Below is a small trained network, with its code and all its weights. Each question gives an input and a target symbol and asks what happens when units are switched off, that is, made to give their printed mean instead of their output.

import numpy as np


def w(rows, s, z=0):
    codes = np.array(rows[::2]) - 128.0
    scale = np.full(codes.shape[1], s)
    scale[-1] = z or s
    return codes * scale


def norm(h):
    return h / np.sqrt((h * h).mean(-1, keepdims=True) + 1e-5)


def f(y):
    return y / 2 * (1 + np.tanh(0.7978845608 * (y + 0.044715 * y**3)))


def softmax(a):
    e = np.exp(a - a.max(-1, keepdims=True))
    return e / e.sum(-1, keepdims=True)


def log_softmax(a):
    a = a - a.max(-1, keepdims=True)
    return a - np.log(np.exp(a).sum(-1, keepdims=True))


def net(x, mask):
    ids = ['ΔΩγηξπτφ'.index(c) for c in x.split()]
    T = len(ids)
    res = E[ids] + P[:T]
    r = norm(res)
    for j in range(3):
        rows = slice(3 * j, 3 * j + 3)
        q, k, v = (r @ M[0][rows].T for M in (Q, K, V))
        z = softmax(np.where(np.tri(T) > 0, q @ k.T / 3**0.5, -1e9)) @ v
        o = O[0][rows]
        res = res + np.where(mask[j], z, o[:, -1]) @ o[:, :-1]
    y = f(norm(res) @ A[0][:, :-1].T + A[0][:, -1])
    res = res + np.where(mask[3:27], y, B[0][:, -1]) @ B[0][:, :-1]
    return log_softmax(norm(res)[-1] @ U[:, :-1].T + U[:, -1])


Q, K, V, O, A, B = {}, {}, {}, {}, {}, {}
E = w([
[82,65,127,178,32,181,190],'Δ',
[183,202,46,183,159,183,95],'Ω',
[153,110,99,37,120,215,152],'γ',
[107,95,48,65,66,222,101],'η',
[162,155,226,94,28,226,18],'ξ',
[165,149,166,151,248,158,208],'π',
[201,124,113,147,100,200,29],'τ',
[106,152,188,22,74,142,189],'φ',
],0.016)
P = w([
[79,250,221,119,97,234,129],'0',
[204,222,133,117,71,203,193],'1',
[78,185,189,104,138,168,102],'2',
[198,178,121,128,75,173,173],'3',
[101,147,179,122,145,186,100],'4',
[203,152,99,130,85,148,170],'5',
[94,112,170,124,141,179,101],'6',
[210,128,91,129,92,120,163],'7',
[96,88,161,131,151,167,96],'8',
[193,111,85,131,103,76,137],'9',
[96,58,151,135,155,146,94],'10',
[203,87,62,138,112,40,142],'11',
[103,35,137,145,164,127,95],'12',
[176,115,117,132,86,66,164],'13',
],0.012)
Q[0] = w([
[180,139,122,136,115,139,148],'H1',
[141,143,141,78,98,97,167],'H1',
[125,154,149,124,123,91,137],'H1',
[118,98,110,137,96,155,129],'H2',
[165,118,99,82,142,178,113],'H2',
[254,124,63,93,38,124,169],'H2',
[64,119,103,127,228,164,107],'H3',
[113,191,126,78,164,67,46],'H3',
[64,142,86,119,61,128,56],'H3',
],0.029)
K[0] = w([
[134,127,135,127,112,170,135],'H1',
[126,167,150,85,97,116,152],'H1',
[100,185,148,130,95,129,135],'H1',
[141,89,123,99,123,102,115],'H2',
[152,67,85,101,160,131,113],'H2',
[105,49,153,224,160,75,205],'H2',
[104,200,69,100,187,151,115],'H3',
[125,252,176,151,100,170,111],'H3',
[126,178,104,101,15,140,88],'H3',
],0.028)
V[0] = w([
[147,7,177,109,152,132,139],'H1',
[150,119,77,142,192,127,122],'H1',
[167,87,140,115,106,133,71],'H1',
[70,102,87,146,116,133,148],'H2',
[81,136,128,179,33,122,121],'H2',
[151,196,75,73,110,109,98],'H2',
[124,102,123,110,126,132,82],'H3',
[144,20,97,121,155,101,119],'H3',
[130,112,155,105,200,175,92],'H3',
],0.017)
O[0] = w([
[1,128,129,104,106,81,149,90],'H1',
[123,129,166,233,165,190,135,12],'H1',
[53,176,43,144,148,103,95,180],'H1',
[151,104,146,132,101,153,199,172],'H2',
[83,192,175,188,70,191,177,253],'H2',
[88,182,122,67,170,202,173,69],'H2',
[139,129,123,124,114,191,162,107],'H3',
[197,171,163,66,113,208,117,43],'H3',
[87,97,108,76,194,174,94,77],'H3',
],0.0093,0.0065)
A[0] = w([
[74,99,161,142,212,136,163,119],'N1',
[182,167,100,178,143,145,98,110],'N2',
[59,118,148,196,184,101,103,120],'N3',
[185,131,35,162,127,113,157,129],'N4',
[175,166,66,148,104,128,86,96],'N5',
[151,104,32,156,120,120,197,145],'N6',
[117,155,162,102,194,27,169,152],'N7',
[195,189,50,109,88,126,107,99],'N8',
[102,107,217,143,120,146,45,102],'N9',
[223,191,105,159,124,53,180,126],'N10',
[155,121,179,113,66,126,102,82],'N11',
[112,37,103,208,128,164,126,110],'N12',
[137,162,111,128,115,111,133,124],'N13',
[110,111,149,146,71,143,67,109],'N14',
[165,79,48,77,146,93,175,87],'N15',
[199,56,69,144,123,61,99,19],'N16',
[152,136,107,241,44,79,193,1],'N17',
[148,146,104,168,213,79,183,146],'N18',
[64,5,115,164,141,144,105,123],'N19',
[82,155,217,130,183,65,123,101],'N20',
[106,88,187,156,205,87,168,145],'N21',
[180,136,155,80,107,91,151,135],'N22',
[144,121,107,71,124,162,152,60],'N23',
[134,161,182,169,161,128,130,128],'N24',
],0.016,0.0071)
B[0] = w([
[137,113,131,181,74,125,61,154],'N1',
[181,128,82,56,137,104,179,149],'N2',
[134,156,155,214,156,193,175,151],'N3',
[103,127,107,40,113,134,142,169],'N4',
[126,83,116,144,121,97,162,158],'N5',
[138,198,125,126,103,158,92,176],'N6',
[125,41,110,144,156,109,175,154],'N7',
[79,109,205,193,152,113,106,170],'N8',
[51,176,143,98,102,158,94,142],'N9',
[56,153,76,162,82,202,68,196],'N10',
[151,147,113,107,93,93,150,171],'N11',
[131,180,232,181,207,85,145,162],'N12',
[136,139,143,132,136,135,114,140],'N13',
[114,161,135,120,156,129,88,172],'N14',
[151,133,81,140,132,132,79,162],'N15',
[161,8,30,89,82,163,83,165],'N16',
[200,250,166,174,9,108,182,250],'N17',
[137,118,198,126,128,120,70,149],'N18',
[70,173,80,161,12,127,97,161],'N19',
[119,175,148,61,167,74,166,135],'N20',
[95,180,156,142,47,117,152,140],'N21',
[154,188,149,156,165,137,159,165],'N22',
[182,92,192,144,136,119,185,142],'N23',
[134,112,180,115,139,96,110,137],'N24',
],0.026,0.013)
U = w([
[191,228,131,147,78,86,169,148],'Δ',
[78,213,164,30,184,137,94,71],'Ω',
[198,170,181,137,233,142,83,113],'γ',
[114,79,200,131,132,255,205,28],'η',
[78,56,244,206,121,39,122,46],'ξ',
[167,56,110,154,132,119,83,251],'π',
[44,123,142,101,164,57,221,176],'τ',
[90,166,65,237,222,150,191,16],'φ',
],0.0071,0.0027)

Each question gives the input, a string of symbols that net reads in full, and the target symbol t.
The units are the heads (3 rows each of Q, K, V and O) and the neurons (one row each of A and B). Each row of codes is followed by its name. A weight is (code - 128) times the scale printed after its matrix; where a second scale follows, it is the last column's (O, A, B and U).
mask holds one flag per unit, heads first, then neurons. A switched-off unit (its flag False) gives its mean, the last column of its rows in O or B, instead of its output. The means were averaged over made-up inputs and are rounded, as every weight is.
A unit's drop is (log p(t) with every unit on - log p(t) with that unit switched off) / (log p(t) with every unit on - log p(t) with every unit switched off).
unit that matters most: the unit with the biggest drop
top k neurons: the k neurons with the biggest drops, biggest first
heads that matter: for each layer, one digit per head in row order, 1 if its drop is at least 0.15 and else 0, layers parted by /
drop when u is switched off: that unit's drop, to one decimal
input φ Δ Δ ξ ξ η π Ω ξ π, target π: heads that matter : 000
input Δ τ Δ, target φ: top 2 neurons : (N17 N3)
input φ φ φ ξ η γ, target γ: heads that matter : 010
input γ ξ Δ ξ Δ, target Ω: heads that matter : 110
input γ η η ξ φ ξ, target ξ: heads that matter : 110
input Δ Δ Δ φ Δ, target τ: heads that matter : 110
input ξ π Δ Ω τ Δ ξ π, target π: heads that matter : 010
input Δ φ π Ω φ ξ Δ Ω π π ξ τ, target π: heads that matter : 010
input τ Δ γ Ω Δ τ π η Δ π Δ, target ξ: top 2 neurons : (N17 N12)
input Δ γ Δ Δ π γ Δ, target ξ: heads that matter : 110
input η π π Ω π φ ξ Δ η φ Δ ξ Δ, target Ω: unit that matters most : H3
input Δ Δ η η Δ π τ φ, target π: heads that matter : 010
input γ τ Ω, target γ: top 3 neurons : (N17 N18 N2)
input π φ Δ η ξ η φ γ η Δ τ, target φ: unit that matters most : H1
input γ ξ γ τ, target τ: heads that matter : 010
input η ξ π Δ Δ φ Δ τ Δ, target φ: heads that matter : 110
input π ξ τ γ π φ η Δ φ η η, target η: heads that matter : 011
input Δ Δ Ω Ω Δ η π Δ π π φ, target τ: heads that matter : 100
input ξ Δ Ω Δ φ φ η π Δ π η, target ξ: top 2 neurons : (N12 N17)
input η Δ η η τ γ π Ω φ, target τ: heads that matter : 000
input φ Δ τ, target φ: top 2 neurons : (N3 N17)
input Ω τ φ Ω, target Ω: top 4 neurons : (N4 N17 N2 N18)
input ξ φ η γ Δ γ Ω, target γ: top 3 neurons : (N17 N2 N18)
input Δ ξ η, target η: top 3 neurons : (N17 N23 N10)
input τ γ Ω Δ Ω η Ω γ Δ, target γ: top neuron : (N12)
input τ γ π η, target π: drop when H2 is switched off : 1.3
input Δ γ η π τ ξ, target π: drop when H2 is switched off : 1.3
input ξ γ ξ τ, target τ: drop when N16 is switched off : 0.1
